Here is a tiny trained network, its code and every weight. The questions are about switching its units off for an input and a class, where a switched-off unit gives its printed mean instead of its output.

import numpy as np


def w(rows, s, z=0):
    codes = np.array(rows[::2]) - 128.0
    scale = np.full(codes.shape[1], s)
    scale[-1] = z or s
    return codes * scale


def f(y):
    return np.maximum(y, 0)


def log_softmax(a):
    a = a - a.max(-1, keepdims=True)
    return a - np.log(np.exp(a).sum(-1, keepdims=True))


def net(x, mask):
    res = np.array(x, float).reshape(1, 6) / 4 @ E
    y = f(res @ A[0][:, :-1].T + A[0][:, -1])
    res = res + np.where(mask, y, B[0][:, -1]) @ B[0][:, :-1]
    return log_softmax(res[-1] @ U[:, :-1].T + U[:, -1])


A, B = {}, {}
E = w([
[23,144,163,14],'x0',
[128,128,127,126],'x1',
[119,49,254,168],'x2',
[104,25,23,84],'x3',
[130,129,130,126],'x4',
[23,133,78,206],'x5',
],0.0082)
A[0] = w([
[174,162,66,77,116],'neuron 1',
[70,120,138,88,25],'neuron 2',
[124,170,104,129,83],'neuron 3',
[139,102,85,107,118],'neuron 4',
[163,111,161,107,201],'neuron 5',
[135,167,104,123,29],'neuron 6',
[76,151,140,151,161],'neuron 7',
[127,248,167,144,39],'neuron 8',
[78,124,170,107,146],'neuron 9',
[123,167,148,131,44],'neuron 10',
[98,136,119,151,253],'neuron 11',
[133,83,155,169,142],'neuron 12',
[135,6,67,84,38],'neuron 13',
[134,137,47,85,139],'neuron 14',
[129,90,109,84,75],'neuron 15',
[83,101,128,86,148],'neuron 16',
[139,221,119,138,88],'neuron 17',
[61,72,115,176,201],'neuron 18',
[168,151,148,103,170],'neuron 19',
[80,96,131,51,129],'neuron 20',
[112,142,127,104,97],'neuron 21',
[98,57,83,115,84],'neuron 22',
[160,101,116,92,134],'neuron 23',
[117,106,111,103,40],'neuron 24',
[172,112,135,105,75],'neuron 25',
[165,171,145,171,101],'neuron 26',
[102,97,152,146,80],'neuron 27',
[153,105,121,100,149],'neuron 28',
[144,109,103,161,104],'neuron 29',
[145,140,155,71,144],'neuron 30',
[110,67,153,131,111],'neuron 31',
[117,166,67,105,134],'neuron 32',
[95,177,159,103,124],'neuron 33',
[128,168,164,135,47],'neuron 34',
[98,133,114,147,242],'neuron 35',
[125,56,147,130,123],'neuron 36',
[131,103,99,111,67],'neuron 37',
[85,181,115,217,141],'neuron 38',
[120,90,107,113,39],'neuron 39',
[151,128,122,158,238],'neuron 40',
[103,168,154,105,119],'neuron 41',
[125,153,61,118,80],'neuron 42',
[92,111,210,142,104],'neuron 43',
[113,212,189,127,99],'neuron 44',
[131,150,99,109,79],'neuron 45',
[176,99,122,166,79],'neuron 46',
[189,141,151,117,151],'neuron 47',
],0.016,0.0068)
B[0] = w([
[152,163,176,141,214],'neuron 1',
[153,141,96,172,172],'neuron 2',
[127,164,153,125,162],'neuron 3',
[142,80,179,131,181],'neuron 4',
[110,145,139,56,217],'neuron 5',
[116,226,151,148,146],'neuron 6',
[98,102,135,40,200],'neuron 7',
[77,12,218,183,229],'neuron 8',
[193,102,90,111,200],'neuron 9',
[110,82,132,202,149],'neuron 10',
[110,111,170,41,228],'neuron 11',
[187,174,129,127,206],'neuron 12',
[91,44,195,180,240],'neuron 13',
[143,139,180,110,225],'neuron 14',
[95,95,128,174,169],'neuron 15',
[232,153,79,130,201],'neuron 16',
[139,124,164,169,204],'neuron 17',
[111,136,153,60,251],'neuron 18',
[59,113,118,65,198],'neuron 19',
[227,119,47,165,225],'neuron 20',
[181,91,121,167,152],'neuron 21',
[119,84,198,154,207],'neuron 22',
[101,160,127,86,179],'neuron 23',
[141,89,125,155,145],'neuron 24',
[52,154,76,143,164],'neuron 25',
[135,61,123,122,204],'neuron 26',
[108,198,121,133,161],'neuron 27',
[40,145,145,62,175],'neuron 28',
[232,119,30,141,173],'neuron 29',
[87,143,143,93,194],'neuron 30',
[166,220,168,182,185],'neuron 31',
[162,177,149,147,212],'neuron 32',
[255,83,52,144,193],'neuron 33',
[89,100,121,163,162],'neuron 34',
[124,163,145,56,222],'neuron 35',
[113,243,158,139,195],'neuron 36',
[72,81,184,139,154],'neuron 37',
[109,107,129,54,254],'neuron 38',
[102,64,150,164,150],'neuron 39',
[242,119,59,63,228],'neuron 40',
[220,127,79,140,179],'neuron 41',
[137,157,167,150,193],'neuron 42',
[149,186,142,166,217],'neuron 43',
[119,78,135,159,227],'neuron 44',
[129,171,188,171,155],'neuron 45',
[197,120,71,161,191],'neuron 46',
[79,118,125,64,209],'neuron 47',
],0.0059,0.0096)
U = w([
[144,120,128,106,255],'0',
[101,34,168,213,93],'1',
[230,88,59,135,37],'2',
[134,255,203,200,58],'3',
[124,120,115,94,231],'4',
[85,106,119,11,58],'5',
[62,140,41,139,118],'6',
],0.011,0.0097)

Each question gives the input, the list of numbers given to net, and the class t.
The units are the neurons (one row each of A and B). Each row of codes is followed by its name. A weight is (code - 128) times the scale printed after its matrix; where a second scale follows, it is the last column's (A, B and U).
mask holds one flag per neuron, in row order. A switched-off neuron (its flag False) gives its mean, the last column of its row in B, instead of its output. The means were averaged over made-up inputs and are rounded, as every weight is.
A unit's drop is (log p(t) with every unit on - log p(t) with that unit switched off) / (log p(t) with every unit on - log p(t) with every unit switched off).
The circuit of an input: a set's keep is (log p(t) with only the set's units on - log p(t) with every unit switched off) / (log p(t) with every unit on - log p(t) with every unit switched off). Starting from the 12 units with the biggest drops (on a tie, the unit counted first), units are removed one at a time, each time the one whose removal leaves the highest keep (on an exact tie, the one counted first), for as long as the keep stays at least 0.8.
units of the circuit, in order: the units of the circuit, biggest drop first
most important unit: the unit with the biggest drop
top k neurons: the k neurons with the biggest drops, biggest first
drop when u is switched off: that unit's drop, to one decimal
input [-5,7,-8,1,7,-4], class 3: most important unit => neuron 1
input [-6,7,8,6,5,1], class 3: units of the circuit, in order => [neuron 36; neuron 31]
input [8,-1,-8,2,6,0], class 2: units of the circuit, in order => [neuron 20; neuron 16]
input [4,-2,-3,-1,-2,8], class 5: top 3 neurons => [neuron 7; neuron 38; neuron 11]
input [-7,2,-5,-1,-1,8], class 5: units of the circuit, in order => [neuron 38; neuron 11]
input [2,-3,2,-6,-3,8], class 5: units of the circuit, in order => [neuron 38; neuron 7]
input [-7,1,4,7,-1,-1], class 1: top 2 neurons => [neuron 13; neuron 22]
input [3,6,1,2,-4,7], class 5: units of the circuit, in order => [neuron 18; neuron 7]
input [3,-5,-8,2,0,7], class 3: top 2 neurons => [neuron 32; neuron 42]
input [0,7,5,-8,-1,4], class 1: top 2 neurons => [neuron 8; neuron 44]
input [1,3,6,8,3,-8], class 1: top 2 neurons => [neuron 13; neuron 15]
input [-4,0,3,-7,3,-6], class 1: top 2 neurons => [neuron 8; neuron 44]
input [1,-6,7,-3,-6,1], class 3: top 2 neurons => [neuron 43; neuron 31]
input [-4,-8,8,5,-5,7], class 0: most important unit => neuron 18
input [-5,-4,1,-6,7,-8], class 5: top 3 neurons => [neuron 47; neuron 19; neuron 5]
input [-5,-1,7,3,4,2], class 3: top 2 neurons => [neuron 36; neuron 31]
input [-4,-4,4,6,-4,-1], class 1: top 2 neurons => [neuron 13; neuron 22]
input [4,2,-2,-6,-2,-4], class 1: top 2 neurons => [neuron 8; neuron 44]
input [-3,7,7,8,8,-5], class 1: top 2 neurons => [neuron 13; neuron 22]
input [8,6,3,-5,3,-4], class 2: most important unit => neuron 33
input [7,-3,0,5,-3,4], class 2: top 2 neurons => [neuron 20; neuron 16]
input [-2,-2,-5,-1,-2,-6], class 5: drop when neuron 47 is switched off => 0.3
input [-7,3,-8,3,-2,-3], class 3: drop when neuron 14 is switched off => 0.1
input [2,-4,8,7,-1,6], class 3: drop when neuron 36 is switched off => 0.4
